Below is a small trained network, with its code and all its weights. Each question gives an input and a target symbol and asks what happens when units are switched off, that is, made to give their printed mean instead of their output.

import numpy as np


def w(rows, s, z=0):
    codes = np.array(rows[::2]) - 128.0
    scale = np.full(codes.shape[1], s)
    scale[-1] = z or s
    return codes * scale


def f(y):
    return np.maximum(y, 0)


def softmax(a):
    e = np.exp(a - a.max(-1, keepdims=True))
    return e / e.sum(-1, keepdims=True)


def log_softmax(a):
    a = a - a.max(-1, keepdims=True)
    return a - np.log(np.exp(a).sum(-1, keepdims=True))


def net(x, mask):
    ids = ['αβγδεζηθμξπστφω'.index(c) for c in x.split()]
    T = len(ids)
    res = E[ids] + P[:T]
    u = 0
    for l in range(2):
        r = res
        for j in range(3):
            rows = slice(2 * j, 2 * j + 2)
            q, k, v = (r @ M[l][rows].T for M in (Q, K, V))
            z = softmax(np.where(np.tri(T) > 0, q @ k.T / 2**0.5, -1e9)) @ v
            o = O[l][rows]
            res = res + np.where(mask[u + j], z, o[:, -1]) @ o[:, :-1]
        u += 3
        y = f(res @ A[l][:, :-1].T + A[l][:, -1])
        res = res + np.where(mask[u : u + 12], y, B[l][:, -1]) @ B[l][:, :-1]
        u += 12
    return log_softmax(res[-1] @ U[:, :-1].T + U[:, -1])


Q, K, V, O, A, B = {}, {}, {}, {}, {}, {}
E = w([
[179,114,165,94,36,233],'α',
[170,149,118,187,106,133],'β',
[210,171,3,88,97,145],'γ',
[108,51,196,96,113,12],'δ',
[76,185,255,209,76,153],'ε',
[179,215,161,157,164,131],'ζ',
[110,88,91,81,167,172],'η',
[34,122,117,73,121,175],'θ',
[140,157,135,33,222,146],'μ',
[238,183,144,108,135,119],'ξ',
[48,195,59,180,149,30],'π',
[190,139,109,183,92,131],'σ',
[58,169,136,105,222,201],'τ',
[158,124,74,220,55,144],'φ',
[106,113,94,22,145,133],'ω',
],0.0072)
P = w([
[164,4,105,198,210,187],'0',
[146,192,166,100,79,109],'1',
[128,175,141,69,71,103],'2',
[107,174,140,67,79,98],'3',
[99,181,139,52,74,94],'4',
[88,186,139,52,71,93],'5',
[73,183,130,45,64,93],'6',
[61,163,134,81,92,108],'7',
],0.0042)
Q[0] = w([
[1,71,58,176,140,78],'L0H0',
[119,52,139,180,65,189],'L0H0',
[61,120,151,79,119,180],'L0H1',
[41,99,112,96,160,165],'L0H1',
[40,134,162,44,150,119],'L0H2',
[70,115,130,48,160,141],'L0H2',
],0.0092)
K[0] = w([
[48,175,122,100,221,5],'L0H0',
[144,152,226,2,220,168],'L0H0',
[191,40,203,34,83,68],'L0H1',
[199,39,200,85,158,44],'L0H1',
[96,27,123,226,201,159],'L0H2',
[125,36,95,228,209,224],'L0H2',
],0.0074)
V[0] = w([
[58,96,53,160,48,116],'L0H0',
[154,173,115,11,121,58],'L0H0',
[151,74,116,35,56,111],'L0H1',
[119,112,148,2,76,106],'L0H1',
[104,207,199,82,34,66],'L0H2',
[211,87,55,163,165,98],'L0H2',
],0.0062)
O[0] = w([
[2,153,49,138,9,91,135],'L0H0',
[150,168,157,33,132,85,208],'L0H0',
[110,114,145,36,15,137,218],'L0H1',
[105,137,175,37,80,149,253],'L0H1',
[157,236,176,142,53,76,115],'L0H2',
[161,52,56,98,162,110,107],'L0H2',
],0.0061,0.0018)
A[0] = w([
[177,188,172,175,4,243,214],'L0N0',
[237,116,155,167,194,204,132],'L0N1',
[62,123,140,206,198,165,86],'L0N2',
[49,131,108,48,202,250,189],'L0N3',
[83,94,201,148,106,84,194],'L0N4',
[120,70,56,56,116,255,182],'L0N5',
[248,160,60,175,126,147,255],'L0N6',
[45,126,35,240,167,122,162],'L0N7',
[67,106,97,84,148,79,217],'L0N8',
[112,251,167,114,125,150,167],'L0N9',
[137,35,192,112,134,54,173],'L0N10',
[131,217,131,83,132,126,165],'L0N11',
],0.0067,0.0041)
B[0] = w([
[254,202,167,147,72,163,211],'L0N0',
[213,149,126,147,222,235,150],'L0N1',
[35,221,155,199,162,148,144],'L0N2',
[56,148,121,80,223,245,232],'L0N3',
[139,89,177,99,82,76,228],'L0N4',
[116,56,61,109,169,245,212],'L0N5',
[246,178,48,151,186,126,180],'L0N6',
[31,178,91,219,93,133,164],'L0N7',
[52,102,120,97,133,62,253],'L0N8',
[127,159,93,105,12,156,226],'L0N9',
[169,47,188,113,161,73,212],'L0N10',
[73,163,86,142,55,152,223],'L0N11',
],0.0058,0.005)
Q[1] = w([
[95,123,142,71,113,212],'L1H0',
[198,144,130,156,83,87],'L1H0',
[106,138,94,127,181,197],'L1H1',
[254,236,89,232,66,94],'L1H1',
[178,147,140,169,59,63],'L1H2',
[171,156,100,163,80,126],'L1H2',
],0.0079)
K[1] = w([
[130,77,62,100,55,212],'L1H0',
[135,175,242,99,129,56],'L1H0',
[113,60,35,220,255,216],'L1H1',
[73,198,79,62,72,155],'L1H1',
[179,226,149,36,16,125],'L1H2',
[164,234,97,98,109,169],'L1H2',
],0.0056)
V[1] = w([
[193,119,85,212,100,183],'L1H0',
[178,111,78,207,119,178],'L1H0',
[254,115,125,51,228,198],'L1H1',
[36,123,90,32,114,147],'L1H1',
[91,194,124,189,171,179],'L1H2',
[147,139,99,66,174,211],'L1H2',
],0.0072)
O[1] = w([
[107,51,112,137,76,205,75],'L1H0',
[102,56,107,135,101,186,105],'L1H0',
[187,109,113,255,64,38,183],'L1H1',
[217,62,78,19,123,178,246],'L1H1',
[168,145,196,160,219,152,178],'L1H2',
[219,117,101,191,172,143,251],'L1H2',
],0.0067,0.0032)
A[1] = w([
[120,132,2,117,142,139,203],'L1N0',
[102,108,59,66,167,167,152],'L1N1',
[94,131,235,118,122,153,97],'L1N2',
[140,59,185,156,183,131,71],'L1N3',
[125,84,129,70,168,148,170],'L1N4',
[164,139,167,173,136,47,221],'L1N5',
[217,148,35,152,89,174,145],'L1N6',
[117,211,158,139,81,124,158],'L1N7',
[42,169,204,118,212,151,44],'L1N8',
[119,58,200,102,156,126,203],'L1N9',
[59,154,63,151,118,132,255],'L1N10',
[105,77,99,170,108,132,38],'L1N11',
],0.0063,0.0031)
B[1] = w([
[80,208,28,112,149,92,198],'L1N0',
[60,152,112,132,181,105,225],'L1N1',
[132,75,180,111,18,101,168],'L1N2',
[167,143,194,213,96,171,178],'L1N3',
[62,122,159,136,173,115,218],'L1N4',
[74,162,199,128,215,55,199],'L1N5',
[179,56,88,41,160,77,255],'L1N6',
[106,162,182,186,124,190,201],'L1N7',
[196,57,163,115,2,24,173],'L1N8',
[110,65,201,122,165,101,205],'L1N9',
[85,154,79,191,38,80,181],'L1N10',
[102,90,101,162,38,127,160],'L1N11',
],0.0057,0.0075)
U = w([
[164,133,213,150,184,181,158],'α',
[144,253,180,153,199,109,199],'β',
[115,133,119,175,102,69,17],'γ',
[107,159,111,65,242,201,126],'δ',
[107,127,142,148,102,162,115],'ε',
[206,81,116,76,27,204,139],'ζ',
[118,48,196,74,137,48,223],'η',
[129,150,216,148,40,183,70],'θ',
[175,119,111,147,152,69,55],'μ',
[125,87,100,148,58,127,28],'ξ',
[33,194,32,143,102,124,254],'π',
[89,88,149,142,97,182,93],'σ',
[124,124,150,147,98,156,111],'τ',
[143,85,98,118,139,142,110],'φ',
[183,122,17,81,150,70,37],'ω',
],0.0051,0.0024)

Each question gives the input, a string of symbols that net reads in full, and the target symbol t.
The units are the heads (2 rows each of Q, K, V and O) and the neurons (one row each of A and B). Each row of codes is followed by its name. A weight is (code - 128) times the scale printed after its matrix; where a second scale follows, it is the last column's (O, A, B and U).
mask holds one flag per unit, layer by layer, with each layer's heads first. A switched-off unit (its flag False) gives its mean, the last column of its rows in O or B, instead of its output. The means were averaged over made-up inputs and are rounded, as every weight is.
A unit's drop is (log p(t) with every unit on - log p(t) with that unit switched off) / (log p(t) with every unit on - log p(t) with every unit switched off).
unit that matters most: the unit with the biggest drop
top k neurons: the k neurons with the biggest drops, biggest first
top k neurons in layer l: the k neurons of layer l with the biggest drops, biggest first
heads that matter: for each layer, one digit per head in row order, 1 if its drop is at least 0.15 and else 0, layers parted by /
input π φ π μ, target η: unit that matters most -> L1N8
input φ δ π γ ζ π τ η, target σ: heads that matter -> 111 / 101
input δ δ π ξ, target δ: heads that matter -> 100 / 010
input δ δ α θ π τ, target π: heads that matter -> 000 / 001
input τ π δ δ, target η: heads that matter -> 000 / 000
input θ δ θ θ φ δ σ τ, target δ: top 3 neurons in layer 0 -> L0N3; L0N5; L0N7
input σ θ β δ θ δ β, target β: top 2 neurons -> L0N5; L0N0
input ω π η μ δ τ τ, target ω: top 2 neurons in layer 1 -> L1N6; L1N0
input δ θ δ ζ, target β: heads that matter -> 001 / 100
input τ δ μ γ, target ω: top 2 neurons -> L1N6; L0N6
input θ ξ δ π μ, target δ: heads that matter -> 101 / 010
input π θ δ θ ε μ ω, target η: heads that matter -> 110 / 011
input δ θ β, target ζ: heads that matter -> 001 / 010
input β δ φ, target β: heads that matter -> 000 / 110
input ζ α θ, target β: top neuron in layer 0 -> L0N1
input π ω φ β δ ζ δ ζ, target β: top 3 neurons -> L0N5; L0N0; L0N6
input π μ τ ξ δ ε θ, target η: top 2 neurons -> L1N8; L0N7
input α γ δ φ α, target ζ: heads that matter -> 000 / 100
input ξ δ ξ δ μ, target γ: heads that matter -> 100 / 010
input π η δ θ, target η: top 2 neurons -> L1N8; L0N7
input τ δ π θ, target α: heads that matter -> 011 / 001
input θ δ ξ δ δ δ β, target β: heads that matter -> 001 / 100
input θ θ τ ζ θ ε, target θ: heads that matter -> 001 / 000
input θ π π δ η, target δ: unit that matters most -> L1H1
input φ δ ε δ π, target π: heads that matter -> 000 / 000
input φ θ β, target ζ: top 4 neurons in layer 0 -> L0N0; L0N6; L0N8; L0N3
input ξ τ δ τ τ ξ δ α, target ζ: unit that matters most -> L0N0
input η π δ τ δ δ σ, target β: top 2 neurons -> L0N5; L0N0
input ω δ θ ξ η θ η, target ω: top 2 neurons in layer 0 -> L0N5; L0N3
